Below are the code and all the weights of a small trained network. Each question names an input and a target symbol and asks about switching units off, where a switched-off unit gives its printed mean instead of its output.

import numpy as np


def w(rows, s, z=0):
    codes = np.array(rows[::2]) - 128.0
    scale = np.full(codes.shape[1], s)
    scale[-1] = z or s
    return codes * scale


def norm(h):
    return h / np.sqrt((h * h).mean(-1, keepdims=True) + 1e-5)


def softmax(a):
    e = np.exp(a - a.max(-1, keepdims=True))
    return e / e.sum(-1, keepdims=True)


def log_softmax(a):
    a = a - a.max(-1, keepdims=True)
    return a - np.log(np.exp(a).sum(-1, keepdims=True))


def net(x, mask):
    ids = ['γδεζθξω'.index(c) for c in x.split()]
    T = len(ids)
    res = E[ids] + P[:T]
    u = 0
    for l in range(2):
        r = norm(res)
        for j in range(3):
            rows = slice(4 * j, 4 * j + 4)
            q, k, v = (r @ M[l][rows].T for M in (Q, K, V))
            z = softmax(np.where(np.tri(T) > 0, q @ k.T / 4**0.5, -1e9)) @ v
            o = O[l][rows]
            res = res + np.where(mask[u + j], z, o[:, -1]) @ o[:, :-1]
        u += 3
    return log_softmax(norm(res)[-1] @ U[:, :-1].T + U[:, -1])


Q, K, V, O = {}, {}, {}, {}
E = w([
[49,118,70,144,233,76,165],'γ',
[185,107,68,152,92,11,130],'δ',
[103,156,46,54,147,152,56],'ε',
[77,62,157,255,87,30,206],'ζ',
[66,154,195,69,118,113,169],'θ',
[194,170,64,97,165,68,166],'ξ',
[103,107,61,125,19,116,221],'ω',
],0.0068)
P = w([
[116,58,134,213,101,167,87],'0',
[100,121,97,111,108,101,82],'1',
[131,54,114,83,133,124,91],'2',
[103,162,113,105,116,100,82],'3',
[143,51,134,70,148,143,112],'4',
[103,193,121,112,112,103,92],'5',
[159,40,147,71,160,163,123],'6',
[107,222,124,129,111,112,97],'7',
[173,22,157,70,172,182,132],'8',
[102,254,125,143,109,116,101],'9',
],0.0075)
Q[0] = w([
[151,102,143,137,117,139,95],'0.h0',
[127,163,116,105,151,97,127],'0.h0',
[111,152,103,147,142,149,128],'0.h0',
[153,25,134,83,175,159,141],'0.h0',
[153,6,146,106,162,170,156],'0.h1',
[110,146,109,142,109,152,145],'0.h1',
[131,149,169,134,124,116,140],'0.h1',
[117,135,94,150,149,114,159],'0.h1',
[126,142,158,116,118,118,130],'0.h2',
[167,131,134,147,143,77,99],'0.h2',
[96,143,120,140,121,150,120],'0.h2',
[169,135,92,122,124,111,131],'0.h2',
],0.022)
K[0] = w([
[117,74,111,135,174,146,123],'0.h0',
[138,160,153,135,102,55,129],'0.h0',
[93,144,116,188,83,131,138],'0.h0',
[176,6,157,95,142,155,147],'0.h0',
[161,29,146,92,148,171,136],'0.h1',
[70,179,146,125,95,148,159],'0.h1',
[95,146,84,135,130,124,87],'0.h1',
[180,198,131,106,77,160,84],'0.h1',
[98,137,177,129,94,126,135],'0.h2',
[108,121,70,173,64,173,113],'0.h2',
[138,204,130,124,145,95,133],'0.h2',
[107,85,123,188,149,162,73],'0.h2',
],0.015)
V[0] = w([
[174,97,230,139,25,57,205],'0.h0',
[125,74,84,29,205,128,130],'0.h0',
[3,140,185,92,176,84,97],'0.h0',
[113,172,72,114,80,149,238],'0.h0',
[55,54,20,211,223,81,165],'0.h1',
[170,76,205,156,142,32,142],'0.h1',
[124,127,141,152,226,104,231],'0.h1',
[122,108,126,132,121,157,89],'0.h1',
[153,118,85,186,124,106,131],'0.h2',
[84,122,93,190,124,170,66],'0.h2',
[118,109,93,90,164,114,46],'0.h2',
[164,121,104,165,99,194,126],'0.h2',
],0.0059)
O[0] = w([
[215,193,105,13,150,166,153,124],'0.h0',
[93,166,133,167,65,87,142,188],'0.h0',
[179,141,89,232,64,166,82,154],'0.h0',
[164,71,196,48,49,136,125,150],'0.h0',
[96,221,102,145,3,200,112,253],'0.h1',
[125,217,168,176,148,97,76,141],'0.h1',
[174,193,64,132,74,105,35,119],'0.h1',
[100,124,108,162,130,126,148,117],'0.h1',
[154,53,151,142,219,125,135,167],'0.h2',
[168,115,72,117,171,151,222,194],'0.h2',
[205,203,134,160,152,127,132,196],'0.h2',
[95,118,114,107,178,104,180,98],'0.h2',
],0.0054)
Q[1] = w([
[85,139,88,75,132,46,172],'1.h0',
[133,158,84,185,156,171,157],'1.h0',
[84,119,174,136,102,233,139],'1.h0',
[134,63,71,170,169,127,142],'1.h0',
[106,124,130,76,119,214,111],'1.h1',
[110,174,132,165,236,134,85],'1.h1',
[131,107,119,76,168,145,195],'1.h1',
[31,143,247,147,101,223,91],'1.h1',
[145,103,106,91,171,46,182],'1.h2',
[121,98,71,54,104,161,130],'1.h2',
[94,153,220,78,140,187,114],'1.h2',
[173,116,58,123,154,110,91],'1.h2',
],0.012)
K[1] = w([
[177,89,92,40,175,95,211],'1.h0',
[84,123,151,203,141,117,172],'1.h0',
[53,163,157,110,58,154,120],'1.h0',
[101,81,78,161,160,162,119],'1.h0',
[121,139,126,75,78,169,107],'1.h1',
[82,193,122,130,223,139,25],'1.h1',
[93,69,146,85,163,214,210],'1.h1',
[64,146,164,77,56,84,52],'1.h1',
[143,92,116,136,166,227,203],'1.h2',
[117,109,24,94,111,170,105],'1.h2',
[137,148,136,7,107,99,149],'1.h2',
[155,111,106,146,193,161,52],'1.h2',
],0.011)
V[1] = w([
[178,177,109,44,168,125,54],'1.h0',
[148,92,2,103,144,108,183],'1.h0',
[58,111,113,100,138,100,85],'1.h0',
[176,71,113,180,58,29,61],'1.h0',
[81,175,107,121,113,31,54],'1.h1',
[236,131,209,63,116,94,80],'1.h1',
[145,169,74,9,112,167,175],'1.h1',
[165,30,121,181,32,88,148],'1.h1',
[44,73,114,243,134,158,143],'1.h2',
[19,152,243,127,96,148,202],'1.h2',
[140,51,132,107,156,177,131],'1.h2',
[73,117,100,67,104,90,96],'1.h2',
],0.0056)
O[1] = w([
[75,135,140,174,48,181,88,108],'1.h0',
[131,96,175,123,165,178,57,254],'1.h0',
[158,99,140,195,117,143,131,102],'1.h0',
[84,155,161,160,154,190,200,144],'1.h0',
[164,50,130,72,133,165,147,135],'1.h1',
[65,66,1,143,136,139,131,14],'1.h1',
[67,129,128,210,173,146,187,190],'1.h1',
[128,166,98,91,205,60,61,157],'1.h1',
[62,61,39,105,106,179,149,245],'1.h2',
[65,189,123,99,124,251,101,130],'1.h2',
[142,168,86,160,66,113,102,75],'1.h2',
[125,200,106,82,179,73,141,133],'1.h2',
],0.0056,0.0042)
U = w([
[102,150,92,185,12,158,102,151],'γ',
[136,150,244,140,169,204,193,89],'δ',
[42,36,76,109,134,127,225,237],'ε',
[255,221,57,79,166,194,166,12],'ζ',
[223,88,126,144,136,54,132,253],'θ',
[83,72,168,38,130,147,20,45],'ξ',
[52,198,136,137,232,77,90,82],'ω',
],0.0083,0.0031)

Each question gives the input, a string of symbols that net reads in full, and the target symbol t.
The units are the heads (4 rows each of Q, K, V and O). Each row of codes is followed by its name. A weight is (code - 128) times the scale printed after its matrix; where a second scale follows, it is the last column's (O and U).
mask holds one flag per head, layer by layer. A switched-off head (its flag False) gives its mean, the last column of its rows in O, instead of its output. The means were averaged over made-up inputs and are rounded, as every weight is.
A unit's drop is (log p(t) with every unit on - log p(t) with that unit switched off) / (log p(t) with every unit on - log p(t) with every unit switched off).
The circuit of an input: a set's keep is (log p(t) with only the set's units on - log p(t) with every unit switched off) / (log p(t) with every unit on - log p(t) with every unit switched off). Starting from all 6 units, units are removed one at a time, each time the one whose removal leaves the highest keep (on an exact tie, the one counted first), for as long as the keep stays at least 0.8.
circuit, biggest first: the units of the circuit, biggest drop first
most important unit: the unit with the biggest drop
heads that matter: for each layer, one digit per head in row order, 1 if its drop is at least 0.15 and else 0, layers parted by /
input γ θ ε, target γ: heads that matter -> 110 / 000
input δ ε ξ ξ ζ ε, target ξ: most important unit -> 0.h0
input ω γ ω, target ζ: circuit, biggest first -> 1.h2; 0.h0
input ξ γ γ ω ξ γ ω γ ε, target ω: heads that matter -> 100 / 011
input ω ξ δ ζ γ ω ω δ γ ε, target δ: heads that matter -> 010 / 011
input ζ γ γ γ, target γ: heads that matter -> 110 / 000
input θ ζ γ γ ω θ ω γ, target θ: circuit, biggest first -> 0.h0; 0.h1; 1.h2
input γ δ ζ ζ, target δ: circuit, biggest first -> 0.h1; 1.h2; 0.h0
input ξ ε ξ γ ξ, target δ: circuit, biggest first -> 0.h1; 1.h1; 0.h2; 0.h0
input ξ γ δ γ ω ω γ θ, target γ: circuit, biggest first -> 0.h2; 0.h0
input ξ γ γ ω θ γ δ γ ε, target δ: heads that matter -> 110 / 011
input γ ξ γ θ δ ε δ, target ε: heads that matter -> 101 / 010
input ω ξ ξ θ δ, target ω: heads that matter -> 100 / 000
input ξ ε ε ζ, target ε: circuit, biggest first -> 0.h1
input ζ γ δ ζ δ γ ω ε ζ γ, target ε: heads that matter -> 110 / 000
input ω θ γ, target ω: circuit, biggest first -> 1.h1; 0.h0; 1.h2
input ξ γ γ δ θ ξ, target δ: circuit, biggest first -> 0.h1; 0.h0; 0.h2; 1.h1
input ω ω γ ζ γ γ δ ξ, target ω: heads that matter -> 100 / 010
input γ δ δ γ ξ θ γ, target ξ: circuit, biggest first -> 0.h2; 0.h0; 1.h1; 0.h1
input ε γ δ, target ζ: heads that matter -> 111 / 011
input ξ δ ζ, target ξ: circuit, biggest first -> 0.h2; 0.h1; 1.h1
